Below is a small trained network, with its code and all its weights. Each question gives an input and a target symbol and asks what happens when units are switched off, that is, made to give their printed mean instead of their output.

import numpy as np


def w(rows, s, z=0):
    codes = np.array(rows[::2]) - 128.0
    scale = np.full(codes.shape[1], s)
    scale[-1] = z or s
    return codes * scale


def f(y):
    return y / 2 * (1 + np.tanh(0.7978845608 * (y + 0.044715 * y**3)))


def softmax(a):
    e = np.exp(a - a.max(-1, keepdims=True))
    return e / e.sum(-1, keepdims=True)


def log_softmax(a):
    a = a - a.max(-1, keepdims=True)
    return a - np.log(np.exp(a).sum(-1, keepdims=True))


def net(x, mask):
    ids = ['αγδζηθλμξπσψω'.index(c) for c in x.split()]
    T = len(ids)
    res = E[ids] + P[:T]
    q, k, v = (res @ M[0].T for M in (Q, K, V))
    z = softmax(np.where(np.tri(T) > 0, q @ k.T / 4**0.5, -1e9)) @ v
    res = res + np.where(mask[0], z, O[0][:, -1]) @ O[0][:, :-1]
    y = f(res @ A[0][:, :-1].T + A[0][:, -1])
    res = res + np.where(mask[1:9], y, B[0][:, -1]) @ B[0][:, :-1]
    return log_softmax(res[-1] @ U[:, :-1].T + U[:, -1])


Q, K, V, O, A, B = {}, {}, {}, {}, {}, {}
E = w([
[199,7,142],'α',
[185,146,45],'γ',
[214,7,58],'δ',
[178,149,122],'ζ',
[188,180,200],'η',
[179,146,145],'θ',
[174,254,158],'λ',
[177,191,119],'μ',
[185,121,56],'ξ',
[192,74,142],'π',
[177,226,70],'σ',
[185,52,255],'ψ',
[61,52,162],'ω',
],0.0093)
P = w([
[104,145,96],'0',
[254,131,180],'1',
[242,143,184],'2',
[250,132,202],'3',
[253,141,199],'4',
[255,145,211],'5',
[250,170,229],'6',
],0.0058)
Q[0] = w([
[209,134,162],'H1',
[194,129,148],'H1',
[5,136,50],'H1',
[187,151,103],'H1',
],0.015)
K[0] = w([
[15,122,107],'H1',
[25,111,103],'H1',
[249,147,121],'H1',
[95,122,91],'H1',
],0.015)
V[0] = w([
[111,144,248],'H1',
[161,70,55],'H1',
[154,25,220],'H1',
[113,230,89],'H1',
],0.014)
O[0] = w([
[254,121,108,4],'H1',
[54,104,195,237],'H1',
[172,91,190,57],'H1',
[103,198,21,203],'H1',
],0.014,0.0014)
A[0] = w([
[211,160,123,172],'N1',
[61,101,71,164],'N2',
[119,169,52,1],'N3',
[232,112,119,106],'N4',
[187,2,158,178],'N5',
[207,153,123,163],'N6',
[193,194,138,166],'N7',
[115,152,50,25],'N8',
],0.0086,0.005)
B[0] = w([
[85,48,78,223],'N1',
[122,254,183,170],'N2',
[189,114,135,189],'N3',
[19,110,82,219],'N4',
[159,188,162,254],'N5',
[82,64,108,215],'N6',
[139,61,92,212],'N7',
[220,133,154,183],'N8',
],0.0076,0.012)
U = w([
[227,153,199,83],'α',
[46,161,109,80],'γ',
[49,81,182,55],'δ',
[129,140,119,231],'ζ',
[41,57,49,67],'η',
[124,118,112,253],'θ',
[254,121,93,34],'λ',
[172,155,119,194],'μ',
[40,143,118,170],'ξ',
[184,124,161,238],'π',
[182,206,132,95],'σ',
[172,44,149,116],'ψ',
[146,116,139,100],'ω',
],0.0062,0.0026)

Each question gives the input, a string of symbols that net reads in full, and the target symbol t.
The units are the heads (4 rows each of Q, K, V and O) and the neurons (one row each of A and B). Each row of codes is followed by its name. A weight is (code - 128) times the scale printed after its matrix; where a second scale follows, it is the last column's (O, A, B and U).
mask holds one flag per unit, heads first, then neurons. A switched-off unit (its flag False) gives its mean, the last column of its rows in O or B, instead of its output. The means were averaged over made-up inputs and are rounded, as every weight is.
A unit's drop is (log p(t) with every unit on - log p(t) with that unit switched off) / (log p(t) with every unit on - log p(t) with every unit switched off).
The circuit of an input: a set's keep is (log p(t) with only the set's units on - log p(t) with every unit switched off) / (log p(t) with every unit on - log p(t) with every unit switched off). Starting from all 9 units, units are removed one at a time, each time the one whose removal leaves the highest keep (on an exact tie, the one counted first), for as long as the keep stays at least 0.8.
circuit, biggest first: the units of the circuit, biggest drop first
k most important neurons: the k neurons with the biggest drops, biggest first
drop when u is switched off: that unit's drop, to one decimal
input γ η ψ γ α, target γ: circuit, biggest first => [H1 N2]
input η ψ ω η, target ψ: circuit, biggest first => [H1 N1]
input α γ μ ξ ζ θ ξ, target α: circuit, biggest first => [H1 N5 N1]
input α η δ, target α: circuit, biggest first => [H1 N5]
input π δ ω, target α: circuit, biggest first => [H1 N5]
input η μ σ λ λ δ, target η: circuit, biggest first => [H1 N4 N1 N6]
input λ θ δ, target λ: circuit, biggest first => [H1 N8]
input λ ψ η η λ, target λ: circuit, biggest first => [H1 N8 N3]
input η π π π η ξ α, target η: most important neuron => [N4]
input σ γ λ, target σ: 2 most important neurons => [N2 N8]
input γ λ θ ξ δ γ μ, target γ: drop when N1 is switched off => 0.0
input η σ η σ, target η: drop when N1 is switched off => 0.2
input γ α λ, target γ: drop when N8 is switched off => 0.0
